Here is a tiny trained network, its code and every weight. The questions are about switching its units off for an input and a target symbol, where a switched-off unit gives its printed mean instead of its output.

import numpy as np


def w(rows, s, z=0):
    codes = np.array(rows[::2]) - 128.0
    scale = np.full(codes.shape[1], s)
    scale[-1] = z or s
    return codes * scale


def norm(h):
    return h / np.sqrt((h * h).mean(-1, keepdims=True) + 1e-5)


def f(y):
    return np.maximum(y, 0)


def softmax(a):
    e = np.exp(a - a.max(-1, keepdims=True))
    return e / e.sum(-1, keepdims=True)


def log_softmax(a):
    a = a - a.max(-1, keepdims=True)
    return a - np.log(np.exp(a).sum(-1, keepdims=True))


def net(x, mask):
    ids = ['αδεμσφω'.index(c) for c in x.split()]
    T = len(ids)
    res = E[ids] + P[:T]
    r = norm(res)
    for j in range(2):
        rows = slice(4 * j, 4 * j + 4)
        q, k, v = (r @ M[0][rows].T for M in (Q, K, V))
        z = softmax(np.where(np.tri(T) > 0, q @ k.T / 4**0.5, -1e9)) @ v
        o = O[0][rows]
        res = res + np.where(mask[j], z, o[:, -1]) @ o[:, :-1]
    y = f(norm(res) @ A[0][:, :-1].T + A[0][:, -1])
    res = res + np.where(mask[2:10], y, B[0][:, -1]) @ B[0][:, :-1]
    return log_softmax(norm(res)[-1] @ U[:, :-1].T + U[:, -1])


Q, K, V, O, A, B = {}, {}, {}, {}, {}, {}
E = w([
[51,72,120,37,68,110,130,64,107,51],'α',
[100,213,155,164,62,122,158,134,178,161],'δ',
[79,110,83,142,162,76,90,105,124,158],'ε',
[68,169,152,124,190,138,109,116,88,141],'μ',
[144,68,64,81,115,101,8,149,160,222],'σ',
[119,96,57,74,237,180,205,72,170,191],'φ',
[54,134,161,51,150,174,47,178,106,171],'ω',
],0.014)
P = w([
[211,188,97,98,143,133,126,149,163,26],'0',
[72,178,39,155,131,199,55,72,2,96],'1',
[34,158,67,98,105,121,87,102,28,102],'2',
[42,182,179,146,109,89,52,60,103,90],'3',
[30,134,130,109,30,139,66,138,133,51],'4',
[38,170,102,118,46,97,77,142,183,79],'5',
],0.0066)
Q[0] = w([
[124,115,175,142,147,171,188,110,155,125],'head 0',
[196,128,162,185,95,102,114,166,113,114],'head 0',
[138,128,127,120,132,131,217,132,151,124],'head 0',
[54,134,100,116,174,148,146,113,127,122],'head 0',
[86,178,97,127,42,109,80,153,116,143],'head 1',
[251,119,147,157,104,101,151,150,152,111],'head 1',
[103,187,138,139,89,163,112,87,197,153],'head 1',
[180,147,164,187,174,110,88,196,127,134],'head 1',
],0.019)
K[0] = w([
[48,115,130,186,110,134,136,120,108,160],'head 0',
[171,112,146,140,90,99,110,140,59,101],'head 0',
[79,166,125,153,94,121,91,137,101,116],'head 0',
[52,145,83,118,127,137,150,128,169,124],'head 0',
[129,151,116,98,187,188,196,125,146,140],'head 1',
[3,95,102,166,133,151,75,107,64,117],'head 1',
[154,66,70,151,167,163,180,146,164,72],'head 1',
[57,122,99,171,77,117,142,57,139,161],'head 1',
],0.017)
V[0] = w([
[119,99,183,78,227,241,149,113,22,147],'head 0',
[156,75,162,143,192,95,72,236,74,99],'head 0',
[89,19,140,97,95,93,36,8,11,144],'head 0',
[159,231,202,59,37,171,107,215,219,80],'head 0',
[63,237,161,114,164,74,99,185,114,2],'head 1',
[152,144,182,92,75,155,46,250,171,177],'head 1',
[176,77,43,157,151,2,38,82,121,35],'head 1',
[133,27,187,4,120,194,64,103,82,27],'head 1',
],0.011)
O[0] = w([
[125,91,134,96,109,140,152,57,66,174,56],'head 0',
[115,145,158,149,143,110,121,140,43,167,37],'head 0',
[52,75,222,135,161,134,121,121,119,128,32],'head 0',
[107,164,63,111,211,94,124,139,144,128,244],'head 0',
[176,138,60,112,121,167,87,103,126,133,221],'head 1',
[137,164,71,147,187,83,172,142,115,136,207],'head 1',
[191,146,195,109,162,165,94,163,110,129,125],'head 1',
[123,122,135,61,160,109,132,98,95,248,73],'head 1',
],0.013,0.011)
A[0] = w([
[107,81,149,84,195,115,73,167,122,175,113],'neuron 0',
[130,160,76,139,157,85,149,156,160,165,30],'neuron 1',
[87,144,83,163,148,107,168,82,98,180,9],'neuron 2',
[139,188,186,179,189,89,187,156,123,148,55],'neuron 3',
[80,49,132,123,82,138,115,136,121,126,30],'neuron 4',
[125,132,213,135,102,179,109,131,161,81,86],'neuron 5',
[251,159,32,84,116,218,143,63,60,125,66],'neuron 6',
[83,107,201,179,83,142,155,74,62,125,237],'neuron 7',
],0.016,0.0013)
B[0] = w([
[109,139,116,98,65,100,163,134,198,88,193],'neuron 0',
[129,50,98,123,136,123,104,128,71,117,227],'neuron 1',
[147,185,105,109,112,136,62,128,61,138,163],'neuron 2',
[122,83,204,136,172,97,203,145,99,110,192],'neuron 3',
[194,127,124,135,103,109,189,93,139,173,168],'neuron 4',
[182,149,83,54,171,108,130,119,60,172,179],'neuron 5',
[32,82,239,240,123,190,162,110,141,99,252],'neuron 6',
[116,88,103,254,121,159,126,138,133,77,172],'neuron 7',
],0.016,0.015)
U = w([
[89,124,177,208,117,208,162,104,108,121,141],'α',
[229,146,95,115,74,70,223,108,124,165,6],'δ',
[102,169,133,3,100,116,147,99,227,169,170],'ε',
[102,158,22,136,143,111,110,190,191,40,177],'μ',
[68,145,45,85,200,102,124,107,32,191,106],'σ',
[101,116,188,104,205,35,198,217,108,91,136],'φ',
[232,186,161,86,169,171,66,185,70,115,102],'ω',
],0.007,0.0023)

Each question gives the input, a string of symbols that net reads in full, and the target symbol t.
The units are the heads (4 rows each of Q, K, V and O) and the neurons (one row each of A and B). Each row of codes is followed by its name. A weight is (code - 128) times the scale printed after its matrix; where a second scale follows, it is the last column's (O, A, B and U).
mask holds one flag per unit, heads first, then neurons. A switched-off unit (its flag False) gives its mean, the last column of its rows in O or B, instead of its output. The means were averaged over made-up inputs and are rounded, as every weight is.
A unit's drop is (log p(t) with every unit on - log p(t) with that unit switched off) / (log p(t) with every unit on - log p(t) with every unit switched off).
The circuit of an input: a set's keep is (log p(t) with only the set's units on - log p(t) with every unit switched off) / (log p(t) with every unit on - log p(t) with every unit switched off). Starting from all 10 units, units are removed one at a time, each time the one whose removal leaves the highest keep (on an exact tie, the one counted first), for as long as the keep stays at least 0.8.
circuit, biggest first: the units of the circuit, biggest drop first
most important unit: the unit with the biggest drop
k most important neurons: the k neurons with the biggest drops, biggest first
heads that matter: for each layer, one digit per head in row order, 1 if its drop is at least 0.15 and else 0, layers parted by /
drop of u: that unit's drop, to one decimal
input φ δ δ σ σ μ, target α: most important unit => head 0
input σ δ ω μ, target φ: heads that matter => 00
input δ φ δ σ σ δ, target ε: heads that matter => 01
input σ δ ω, target φ: heads that matter => 01
input δ φ δ σ σ, target δ: circuit, biggest first => (head 1; neuron 4; neuron 6)
input φ δ δ ω φ, target δ: heads that matter => 11
input σ ω ω σ σ δ, target φ: heads that matter => 00
input ε δ δ ω ω, target ω: heads that matter => 00
input ε ω δ, target ω: heads that matter => 01
input σ δ φ δ σ σ, target ε: circuit, biggest first => (head 1; neuron 6)
input φ φ σ ω, target δ: circuit, biggest first => (head 1; neuron 4; head 0)
input σ ω δ δ δ, target φ: heads that matter => 01
input μ δ δ α, target α: heads that matter => 00
input ω ω σ α ε, target σ: heads that matter => 00
input ε ε δ σ ω σ, target ω: circuit, biggest first => (head 1)
input ε δ σ, target ω: heads that matter => 11
input σ δ δ δ δ μ, target φ: heads that matter => 01
input φ σ δ σ μ δ, target δ: 3 most important neurons => (neuron 6; neuron 5; neuron 4)
input α ω ω δ, target ε: circuit, biggest first => (head 1; neuron 0)
input ε δ δ σ φ σ, target δ: most important unit => head 1
input φ δ φ φ α δ, target δ: circuit, biggest first => (head 1; neuron 5; neuron 6)
input φ σ δ ε, target α: 2 most important neurons => (neuron 7; neuron 0)
input δ δ φ ω, target α: drop of head 0 => 1.9
input ω φ ω δ σ μ, target α: drop of neuron 7 => 1.0
